Here is a tiny trained network, its code and every weight. The questions are about switching its units off for an input and a target symbol, where a switched-off unit gives its printed mean instead of its output.

import numpy as np


def w(rows, s, z=0):
    codes = np.array(rows[::2]) - 128.0
    scale = np.full(codes.shape[1], s)
    scale[-1] = z or s
    return codes * scale


def norm(h):
    return h / np.sqrt((h * h).mean(-1, keepdims=True) + 1e-5)


def softmax(a):
    e = np.exp(a - a.max(-1, keepdims=True))
    return e / e.sum(-1, keepdims=True)


def log_softmax(a):
    a = a - a.max(-1, keepdims=True)
    return a - np.log(np.exp(a).sum(-1, keepdims=True))


def net(x, mask):
    ids = ['ΛΞΨαβγεζθσω'.index(c) for c in x.split()]
    T = len(ids)
    res = E[ids] + P[:T]
    u = 0
    for l in range(2):
        r = norm(res)
        for j in range(3):
            rows = slice(3 * j, 3 * j + 3)
            q, k, v = (r @ M[l][rows].T for M in (Q, K, V))
            z = softmax(np.where(np.tri(T) > 0, q @ k.T / 3**0.5, -1e9)) @ v
            o = O[l][rows]
            res = res + np.where(mask[u + j], z, o[:, -1]) @ o[:, :-1]
        u += 3
    return log_softmax(norm(res)[-1] @ U[:, :-1].T + U[:, -1])


Q, K, V, O = {}, {}, {}, {}
E = w([
[205,183,59,170],'Λ',
[62,97,194,134],'Ξ',
[95,144,183,40],'Ψ',
[95,162,192,93],'α',
[99,115,80,143],'β',
[43,106,172,120],'γ',
[115,199,124,139],'ε',
[103,162,166,133],'ζ',
[51,207,4,171],'θ',
[80,139,131,102],'σ',
[93,149,134,128],'ω',
],0.019)
P = w([
[170,99,63,77],'0',
[65,160,216,68],'1',
[170,92,74,172],'2',
[220,188,248,241],'3',
[94,98,62,28],'4',
[191,165,95,123],'5',
[199,169,158,224],'6',
[117,33,153,40],'7',
[200,228,98,80],'8',
],0.013)
Q[0] = w([
[139,164,171,61],'L0H0',
[104,124,188,118],'L0H0',
[150,199,191,155],'L0H0',
[152,130,241,102],'L0H1',
[193,129,143,71],'L0H1',
[244,182,205,70],'L0H1',
[157,135,118,134],'L0H2',
[106,186,119,56],'L0H2',
[127,143,107,58],'L0H2',
],0.011)
K[0] = w([
[71,118,173,68],'L0H0',
[145,123,197,176],'L0H0',
[113,254,33,79],'L0H0',
[224,97,146,125],'L0H1',
[138,134,147,56],'L0H1',
[188,202,148,168],'L0H1',
[173,167,115,130],'L0H2',
[29,180,96,102],'L0H2',
[42,157,66,152],'L0H2',
],0.0084)
V[0] = w([
[138,173,137,146],'L0H0',
[249,91,41,138],'L0H0',
[147,164,88,92],'L0H0',
[86,141,59,165],'L0H1',
[99,165,117,137],'L0H1',
[102,166,56,106],'L0H1',
[151,121,156,194],'L0H2',
[128,124,97,163],'L0H2',
[165,35,187,89],'L0H2',
],0.011)
O[0] = w([
[121,129,221,115,159],'L0H0',
[225,188,76,132,106],'L0H0',
[175,78,79,254,252],'L0H0',
[186,106,173,113,113],'L0H1',
[8,16,165,109,171],'L0H1',
[29,112,178,140,210],'L0H1',
[131,206,73,102,23],'L0H2',
[139,195,200,129,95],'L0H2',
[233,78,19,179,15],'L0H2',
],0.0064,0.0034)
Q[1] = w([
[61,102,54,91],'L1H0',
[209,18,105,9],'L1H0',
[137,109,207,124],'L1H0',
[105,147,189,181],'L1H1',
[126,111,86,93],'L1H1',
[98,209,166,130],'L1H1',
[230,111,115,93],'L1H2',
[153,232,116,164],'L1H2',
[141,182,54,103],'L1H2',
],0.013)
K[1] = w([
[187,145,115,199],'L1H0',
[190,3,234,124],'L1H0',
[64,88,155,85],'L1H0',
[80,135,149,86],'L1H1',
[171,155,41,160],'L1H1',
[113,141,123,90],'L1H1',
[124,243,91,5],'L1H2',
[75,141,72,71],'L1H2',
[115,161,9,176],'L1H2',
],0.014)
V[1] = w([
[89,135,24,122],'L1H0',
[247,117,123,152],'L1H0',
[124,99,178,101],'L1H0',
[134,109,189,27],'L1H1',
[192,136,211,103],'L1H1',
[71,195,69,155],'L1H1',
[172,149,122,110],'L1H2',
[159,97,135,134],'L1H2',
[124,137,71,98],'L1H2',
],0.014)
O[1] = w([
[209,224,137,142,163],'L1H0',
[110,67,207,155,2],'L1H0',
[162,27,63,146,128],'L1H0',
[116,155,63,219,179],'L1H1',
[215,99,61,168,100],'L1H1',
[49,146,137,2,132],'L1H1',
[141,48,147,114,91],'L1H2',
[144,118,123,174,120],'L1H2',
[84,61,128,112,135],'L1H2',
],0.0094,0.0044)
U = w([
[1,93,184,176,239],'Λ',
[102,95,198,121,253],'Ξ',
[141,82,142,140,228],'Ψ',
[161,99,62,65,148],'α',
[123,119,88,208,80],'β',
[129,253,100,67,23],'γ',
[235,127,237,200,212],'ε',
[120,131,155,175,33],'ζ',
[156,79,108,219,149],'θ',
[118,142,142,164,32],'σ',
[113,120,143,177,83],'ω',
],0.0096,0.0038)

Each question gives the input, a string of symbols that net reads in full, and the target symbol t.
The units are the heads (3 rows each of Q, K, V and O). Each row of codes is followed by its name. A weight is (code - 128) times the scale printed after its matrix; where a second scale follows, it is the last column's (O and U).
mask holds one flag per head, layer by layer. A switched-off head (its flag False) gives its mean, the last column of its rows in O, instead of its output. The means were averaged over made-up inputs and are rounded, as every weight is.
A unit's drop is (log p(t) with every unit on - log p(t) with that unit switched off) / (log p(t) with every unit on - log p(t) with every unit switched off).
The circuit of an input: a set's keep is (log p(t) with only the set's units on - log p(t) with every unit switched off) / (log p(t) with every unit on - log p(t) with every unit switched off). Starting from all 6 units, units are removed one at a time, each time the one whose removal leaves the highest keep (on an exact tie, the one counted first), for as long as the keep stays at least 0.8.
circuit, biggest first: the units of the circuit, biggest drop first
heads that matter: for each layer, one digit per head in row order, 1 if its drop is at least 0.15 and else 0, layers parted by /
drop of u: that unit's drop, to one decimal
input β Ψ Λ Ψ Λ, target Ξ: heads that matter -> 000 / 111
input Λ Λ Ξ θ, target ε: circuit, biggest first -> [L0H0, L0H1, L1H0]
input Ψ θ ε Λ θ Ξ Λ α Ξ, target γ: heads that matter -> 001 / 100
input Ξ ζ Λ γ θ, target Λ: circuit, biggest first -> [L1H0]
input ω Λ Λ, target ε: heads that matter -> 101 / 110
input Λ Λ θ, target γ: circuit, biggest first -> [L0H0, L1H1]
input γ β σ Ψ Λ, target Λ: heads that matter -> 000 / 010
input Λ Λ Ψ Λ Ξ Ψ, target α: heads that matter -> 000 / 100
input Ψ γ Λ ζ Λ, target Ξ: heads that matter -> 000 / 110
input Λ θ Λ Λ, target γ: circuit, biggest first -> [L1H1, L1H0]
input Λ Λ Λ Λ θ Ξ, target γ: heads that matter -> 001 / 000
input Ψ ω Λ Ψ θ, target Λ: heads that matter -> 000 / 100
input Ψ θ θ, target γ: heads that matter -> 000 / 100
input θ β β, target γ: circuit, biggest first -> [L1H0]
input Λ α β, target Ξ: heads that matter -> 000 / 110
input Λ Λ β, target Ξ: heads that matter -> 100 / 110
input Ψ Ψ Λ α α Ψ Ψ α Λ, target ε: circuit, biggest first -> [L1H0, L1H2, L0H0]
input θ θ Λ θ Ξ γ, target γ: heads that matter -> 000 / 101
input Ξ θ Ψ α Λ, target Λ: circuit, biggest first -> [L1H0, L0H2]
input α θ Λ Ψ, target γ: circuit, biggest first -> [L1H0]
input β Λ Λ σ ε, target Λ: drop of L1H0 -> 0.5
input Λ α Λ Λ θ β, target γ: drop of L1H0 -> 0.2
input ε θ σ, target γ: drop of L1H1 -> 0.0
